Here is a tiny trained network, its code and every weight. The questions are about switching its units off for an input and a class, where a switched-off unit gives its printed mean instead of its output.

import numpy as np


def w(rows, s, z=0):
    codes = np.array(rows[::2]) - 128.0
    scale = np.full(codes.shape[1], s)
    scale[-1] = z or s
    return codes * scale


def f(y):
    return np.maximum(y, 0)


def log_softmax(a):
    a = a - a.max(-1, keepdims=True)
    return a - np.log(np.exp(a).sum(-1, keepdims=True))


def net(x, mask):
    res = np.array(x, float).reshape(1, 5) / 4 @ E
    y = f(res @ A[0][:, :-1].T + A[0][:, -1])
    res = res + np.where(mask, y, B[0][:, -1]) @ B[0][:, :-1]
    return log_softmax(res[-1] @ U[:, :-1].T + U[:, -1])


A, B = {}, {}
E = w([
[167,140,95,129,152,111,158,154,112,137,93,113],'x0',
[126,205,160,158,213,151,45,165,213,167,127,8],'x1',
[86,198,165,139,127,109,77,240,98,58,123,179],'x2',
[25,157,66,98,75,185,116,171,87,166,207,49],'x3',
[144,77,68,146,51,168,79,138,162,118,52,104],'x4',
],0.011)
A[0] = w([
[127,63,95,51,76,80,157,129,56,95,140,200,100],'N0',
[92,191,41,16,77,188,125,149,84,172,193,87,82],'N1',
[136,196,144,101,140,63,178,134,95,97,194,132,152],'N2',
[99,76,90,133,106,73,142,119,71,104,140,150,53],'N3',
[93,172,140,131,111,130,144,218,100,28,88,139,4],'N4',
[176,92,89,164,2,162,70,192,154,106,66,119,105],'N5',
[143,113,102,116,135,168,208,63,153,212,133,105,47],'N6',
],0.0083,0.0038)
B[0] = w([
[168,115,136,161,162,51,140,200,173,129,132,59,248],'N0',
[196,137,98,97,189,73,103,57,148,76,73,172,248],'N1',
[104,163,187,49,138,112,157,158,160,199,103,166,204],'N2',
[154,148,173,87,146,85,62,181,122,138,101,42,186],'N3',
[93,110,160,81,106,215,118,104,54,68,92,71,202],'N4',
[116,150,155,71,142,80,136,59,123,249,150,144,225],'N5',
[113,117,205,115,2,196,96,139,92,115,62,69,214],'N6',
],0.0093,0.012)
U = w([
[93,133,184,114,73,197,122,134,49,63,53,83,91],'0',
[139,145,100,162,200,92,56,221,215,136,177,2,87],'1',
[160,155,122,103,134,134,125,141,135,132,126,141,254],'2',
[84,162,134,75,148,97,191,100,119,230,150,159,95],'3',
[187,140,109,136,179,93,137,53,160,7,69,196,130],'4',
[89,122,88,156,138,138,168,143,137,104,150,129,177],'5',
[72,126,70,177,85,180,184,156,100,95,184,165,83],'6',
[157,117,89,246,121,192,109,155,58,78,142,180,93],'7',
],0.0085,0.0099)

Each question gives the input, the list of numbers given to net, and the class t.
The units are the neurons (one row each of A and B). Each row of codes is followed by its name. A weight is (code - 128) times the scale printed after its matrix; where a second scale follows, it is the last column's (A, B and U).
mask holds one flag per neuron, in row order. A switched-off neuron (its flag False) gives its mean, the last column of its row in B, instead of its output. The means were averaged over made-up inputs and are rounded, as every weight is.
A unit's drop is (log p(t) with every unit on - log p(t) with that unit switched off) / (log p(t) with every unit on - log p(t) with every unit switched off).
The circuit of an input: a set's keep is (log p(t) with only the set's units on - log p(t) with every unit switched off) / (log p(t) with every unit on - log p(t) with every unit switched off). Starting from all 7 units, units are removed one at a time, each time the one whose removal leaves the highest keep (on an exact tie, the one counted first), for as long as the keep stays at least 0.8.
circuit, biggest first: the units of the circuit, biggest drop first
unit that matters most: the unit with the biggest drop
k most important neurons: the k neurons with the biggest drops, biggest first
drop of u: that unit's drop, to one decimal
input [7,1,3,6,6], class 2: circuit, biggest first => N1
input [-3,-7,3,8,-7], class 4: 2 most important neurons => N1, N5
input [-8,6,-4,-1,4], class 2: 2 most important neurons => N0, N3
input [-6,5,5,1,-7], class 3: 4 most important neurons => N2, N0, N6, N3
input [-4,2,-2,-5,-6], class 3: 3 most important neurons => N1, N2, N0
input [1,8,-8,-7,-2], class 0: 2 most important neurons => N6, N0
input [-3,0,8,2,-7], class 0: 3 most important neurons => N4, N5, N0
input [5,5,-3,1,6], class 3: circuit, biggest first => N5, N0
input [3,3,1,6,1], class 4: circuit, biggest first => N1, N0
input [-4,-8,6,2,-5], class 1: 3 most important neurons => N0, N3, N6
input [5,5,3,-4,8], class 3: 2 most important neurons => N5, N0
input [2,2,3,5,-5], class 3: 2 most important neurons => N2, N0
input [8,-2,3,-5,-2], class 2: 3 most important neurons => N1, N2, N6
input [-6,3,-1,5,4], class 2: circuit, biggest first => N0, N1
input [4,2,-7,6,5], class 0: 3 most important neurons => N6, N0, N2
input [8,5,-4,6,3], class 2: circuit, biggest first => N0, N1
input [-2,-6,-1,-5,2], class 1: 3 most important neurons => N0, N1, N3
input [6,-5,-3,-5,-8], class 3: unit that matters most => N2
input [4,-3,-2,-3,7], class 3: 2 most important neurons => N5, N1
input [6,5,2,0,-6], class 2: circuit, biggest first => N0
input [8,7,3,6,-3], class 2: circuit, biggest first => N0, N1
input [-5,3,-6,3,-6], class 0: drop of N5 => 0.4
input [2,-8,2,1,-3], class 1: drop of N0 => 0.5
input [-7,-8,-2,2,-5], class 1: drop of N3 => 0.1
